Here is a tiny trained network, its code and every weight. The questions are about switching its units off for an input and a target symbol, where a switched-off unit gives its printed mean instead of its output.

import numpy as np


def w(rows, s, z=0):
    codes = np.array(rows[::2]) - 128.0
    scale = np.full(codes.shape[1], s)
    scale[-1] = z or s
    return codes * scale


def norm(h):
    return h / np.sqrt((h * h).mean(-1, keepdims=True) + 1e-5)


def f(y):
    return y / 2 * (1 + np.tanh(0.7978845608 * (y + 0.044715 * y**3)))


def softmax(a):
    e = np.exp(a - a.max(-1, keepdims=True))
    return e / e.sum(-1, keepdims=True)


def log_softmax(a):
    a = a - a.max(-1, keepdims=True)
    return a - np.log(np.exp(a).sum(-1, keepdims=True))


def net(x, mask):
    ids = ['ΓΨξστφω'.index(c) for c in x.split()]
    T = len(ids)
    res = E[ids] + P[:T]
    u = 0
    for l in range(2):
        q, k, v = (norm(res) @ M[l].T for M in (Q, K, V))
        z = softmax(np.where(np.tri(T) > 0, q @ k.T / 2**0.5, -1e9)) @ v
        res = res + np.where(mask[u], z, O[l][:, -1]) @ O[l][:, :-1]
        u += 1
        y = f(norm(res) @ A[l][:, :-1].T + A[l][:, -1])
        res = res + np.where(mask[u : u + 8], y, B[l][:, -1]) @ B[l][:, :-1]
        u += 8
    return log_softmax(norm(res)[-1] @ U[:, :-1].T + U[:, -1])


Q, K, V, O, A, B = {}, {}, {}, {}, {}, {}
E = w([
[29,104,109,228,136,125,24,131,169,157,187,142],'Γ',
[185,129,120,158,194,211,188,108,66,124,70,38],'Ψ',
[35,129,146,87,162,217,252,155,83,49,46,16],'ξ',
[194,126,107,174,60,192,115,172,100,13,127,44],'σ',
[169,149,200,68,98,194,178,226,121,86,184,109],'τ',
[126,119,85,79,108,157,131,104,50,155,183,68],'φ',
[166,192,159,64,122,25,128,84,91,109,198,147],'ω',
],0.0032)
P = w([
[229,113,96,1,211,170,123,129,162,7,75,207],'0',
[144,163,85,84,189,133,121,122,208,65,135,162],'1',
[144,151,74,86,171,131,127,127,163,97,109,147],'2',
[136,145,77,101,162,136,129,135,137,129,97,133],'3',
[127,146,85,117,143,129,129,138,121,151,103,121],'4',
[121,148,99,132,131,127,137,138,111,169,114,114],'5',
[106,154,131,150,112,131,146,129,102,181,125,107],'6',
[108,161,156,167,108,149,163,116,103,186,137,90],'7',
[104,175,188,177,100,164,181,104,100,196,131,71],'8',
],0.0028)
Q[0] = w([
[135,100,131,117,130,1,106,140,134,175,160,199],'L0H1',
[131,96,120,99,149,104,123,109,165,101,96,173],'L0H1',
],0.007)
K[0] = w([
[86,47,37,130,245,165,39,138,178,52,49,223],'L0H1',
[166,163,87,70,206,152,117,149,165,4,89,167],'L0H1',
],0.0034)
V[0] = w([
[251,175,204,29,82,116,214,150,111,88,108,118],'L0H1',
[129,71,126,185,144,107,126,171,234,109,78,136],'L0H1',
],0.0026)
O[0] = w([
[188,76,90,253,143,8,12,214,158,132,216,142,253],'L0H1',
[168,208,223,242,71,160,184,232,38,151,81,129,73],'L0H1',
],0.0027,0.0023)
A[0] = w([
[195,28,118,163,162,5,129,109,205,111,126,73,93],'L0N1',
[217,100,192,52,103,114,189,145,41,96,99,111,86],'L0N2',
[190,99,132,116,41,1,106,114,112,114,174,140,67],'L0N3',
[147,133,119,14,80,212,163,93,113,118,69,118,78],'L0N4',
[206,48,152,111,133,127,109,155,239,88,149,98,109],'L0N5',
[197,67,133,74,126,84,142,152,94,113,156,150,113],'L0N6',
[139,121,109,122,70,94,162,100,71,170,207,102,185],'L0N7',
[130,114,135,140,164,52,43,110,177,134,244,180,9],'L0N8',
],0.0034,0.0011)
B[0] = w([
[68,153,220,90,128,51,238,112,81,143,139,149,228],'L0N1',
[107,195,40,229,172,170,142,60,68,125,224,83,154],'L0N2',
[40,133,180,56,207,146,68,167,162,43,94,140,171],'L0N3',
[191,21,124,190,121,106,47,150,126,75,168,146,151],'L0N4',
[66,67,121,104,132,140,180,19,101,176,149,119,253],'L0N5',
[46,113,99,125,122,173,173,89,139,130,135,40,164],'L0N6',
[72,95,129,85,155,182,51,169,152,114,30,87,171],'L0N7',
[252,80,64,159,65,162,136,144,116,110,64,133,193],'L0N8',
],0.0026,0.0021)
Q[1] = w([
[81,130,134,121,146,190,160,115,78,120,205,1],'L1H1',
[143,119,135,36,125,65,133,110,97,66,112,123],'L1H1',
],0.0065)
K[1] = w([
[2,206,203,140,91,251,89,85,145,202,117,172],'L1H1',
[142,188,141,132,165,138,194,7,79,127,227,104],'L1H1',
],0.0053)
V[1] = w([
[211,127,92,164,55,146,103,55,75,106,99,221],'L1H1',
[154,1,122,170,69,167,204,144,173,156,37,188],'L1H1',
],0.0026)
O[1] = w([
[86,164,153,130,77,151,98,104,119,220,124,85,103],'L1H1',
[2,170,151,102,158,124,32,192,159,75,177,58,2],'L1H1',
],0.0049,0.00089)
A[1] = w([
[136,73,140,162,74,206,85,129,160,121,69,203,123],'L1N1',
[71,92,165,112,130,102,47,162,188,97,142,71,1],'L1N2',
[160,113,121,148,178,146,199,89,102,85,44,120,58],'L1N3',
[61,197,183,100,183,120,142,137,137,171,143,122,126],'L1N4',
[121,184,125,181,115,206,95,90,84,145,96,99,27],'L1N5',
[222,35,161,113,186,128,157,141,154,181,143,204,197],'L1N6',
[243,84,90,169,114,120,124,107,121,114,188,104,127],'L1N7',
[135,173,206,182,131,133,86,254,121,164,123,86,70],'L1N8',
],0.0042,0.00097)
B[1] = w([
[160,115,155,95,143,103,169,100,85,132,123,101,139],'L1N1',
[184,140,114,131,138,108,147,72,97,208,84,172,153],'L1N2',
[154,149,131,139,120,130,98,119,168,160,99,188,208],'L1N3',
[179,84,117,182,89,98,92,97,129,149,133,192,133],'L1N4',
[90,173,131,72,127,147,130,175,155,107,119,105,178],'L1N5',
[112,253,131,140,99,209,121,165,111,161,108,52,179],'L1N6',
[87,65,192,151,90,80,123,115,105,151,144,165,252],'L1N7',
[140,93,171,130,118,123,161,164,148,70,164,174,153],'L1N8',
],0.0047,0.004)
U = w([
[106,153,147,118,89,176,165,220,129,84,162,67,2],'Γ',
[77,172,117,155,129,146,1,136,211,159,158,200,36],'Ψ',
[118,83,51,73,137,141,100,63,127,155,124,66,181],'ξ',
[181,179,124,179,108,126,165,75,86,220,64,130,190],'σ',
[173,189,193,22,163,77,94,109,79,77,86,180,215],'τ',
[135,111,79,142,199,155,187,155,179,62,82,152,156],'φ',
[141,48,172,171,107,55,141,141,119,115,171,185,215],'ω',
],0.0082,0.00096)

Each question gives the input, a string of symbols that net reads in full, and the target symbol t.
The units are the heads (2 rows each of Q, K, V and O) and the neurons (one row each of A and B). Each row of codes is followed by its name. A weight is (code - 128) times the scale printed after its matrix; where a second scale follows, it is the last column's (O, A, B and U).
mask holds one flag per unit, layer by layer, with each layer's heads first. A switched-off unit (its flag False) gives its mean, the last column of its rows in O or B, instead of its output. The means were averaged over made-up inputs and are rounded, as every weight is.
A unit's drop is (log p(t) with every unit on - log p(t) with that unit switched off) / (log p(t) with every unit on - log p(t) with every unit switched off).
The circuit of an input: a set's keep is (log p(t) with only the set's units on - log p(t) with every unit switched off) / (log p(t) with every unit on - log p(t) with every unit switched off). Starting from the 12 units with the biggest drops (on a tie, the unit counted first), units are removed one at a time, each time the one whose removal leaves the highest keep (on an exact tie, the one counted first), for as long as the keep stays at least 0.8.
circuit, biggest first: the units of the circuit, biggest drop first
k most important neurons: the k neurons with the biggest drops, biggest first
k most important neurons of layer l: the k neurons of layer l with the biggest drops, biggest first
input Γ σ ω ξ, target σ: 2 most important neurons of layer 0	(L0N2; L0N6)
input σ Γ σ Ψ ξ φ σ, target ξ: circuit, biggest first	(L0H1)
input Γ σ σ, target Γ: circuit, biggest first	(L1H1; L0H1; L1N3)
input σ Γ Ψ ξ ξ Ψ σ σ τ, target ω: circuit, biggest first	(L0H1; L1H1)
input Ψ Γ σ τ ξ ξ, target ω: 3 most important neurons	(L1N4; L1N8; L0N8)
input φ τ ξ ξ ξ Ψ σ Γ, target Γ: 3 most important neurons	(L1N5; L0N5; L1N7)
input σ φ τ ξ σ ω σ φ Γ, target ξ: 2 most important neurons of layer 0	(L0N8; L0N1)
input σ Γ ω σ, target σ: circuit, biggest first	(L0H1; L1H1; L1N6; L0N1)
input σ φ Γ σ σ φ σ Ψ, target ξ: circuit, biggest first	(L0H1; L0N8; L1H1)
input φ σ Ψ φ σ Γ σ Ψ, target Γ: circuit, biggest first	(L0N8; L1H1; L1N5)
input φ τ Γ Ψ, target ω: 2 most important neurons of layer 0	(L0N8; L0N1)
input ω Γ σ ξ σ τ σ ω τ, target σ: 2 most important neurons of layer 0	(L0N8; L0N7)
input Γ σ Γ σ ξ, target φ: 3 most important neurons	(L0N8; L0N2; L1N6)
input τ Ψ ω ξ Γ ω τ, target σ: 4 most important neurons	(L0N8; L0N2; L1N6; L0N3)
input σ Ψ σ τ σ σ σ ω ξ, target φ: circuit, biggest first	(L1H1; L0H1)
input σ σ Ψ σ, target ω: circuit, biggest first	(L1N7)
input σ σ Ψ φ ω σ σ ω, target τ: 2 most important neurons of layer 0	(L0N3; L0N7)
input σ Ψ σ σ τ ξ Γ, target ω: 3 most important neurons	(L1N6; L0N5; L0N2)
input ξ Ψ ξ Γ ξ τ τ, target ω: 2 most important neurons	(L0N6; L1N8)
input ω φ Γ, target σ: 3 most important neurons	(L0N6; L0N3; L1N1)
input Γ φ ξ, target ξ: most important neuron of layer 0	(L0N3)
input σ Γ σ σ τ σ ω σ ξ, target σ: 2 most important neurons	(L0N7; L0N8)
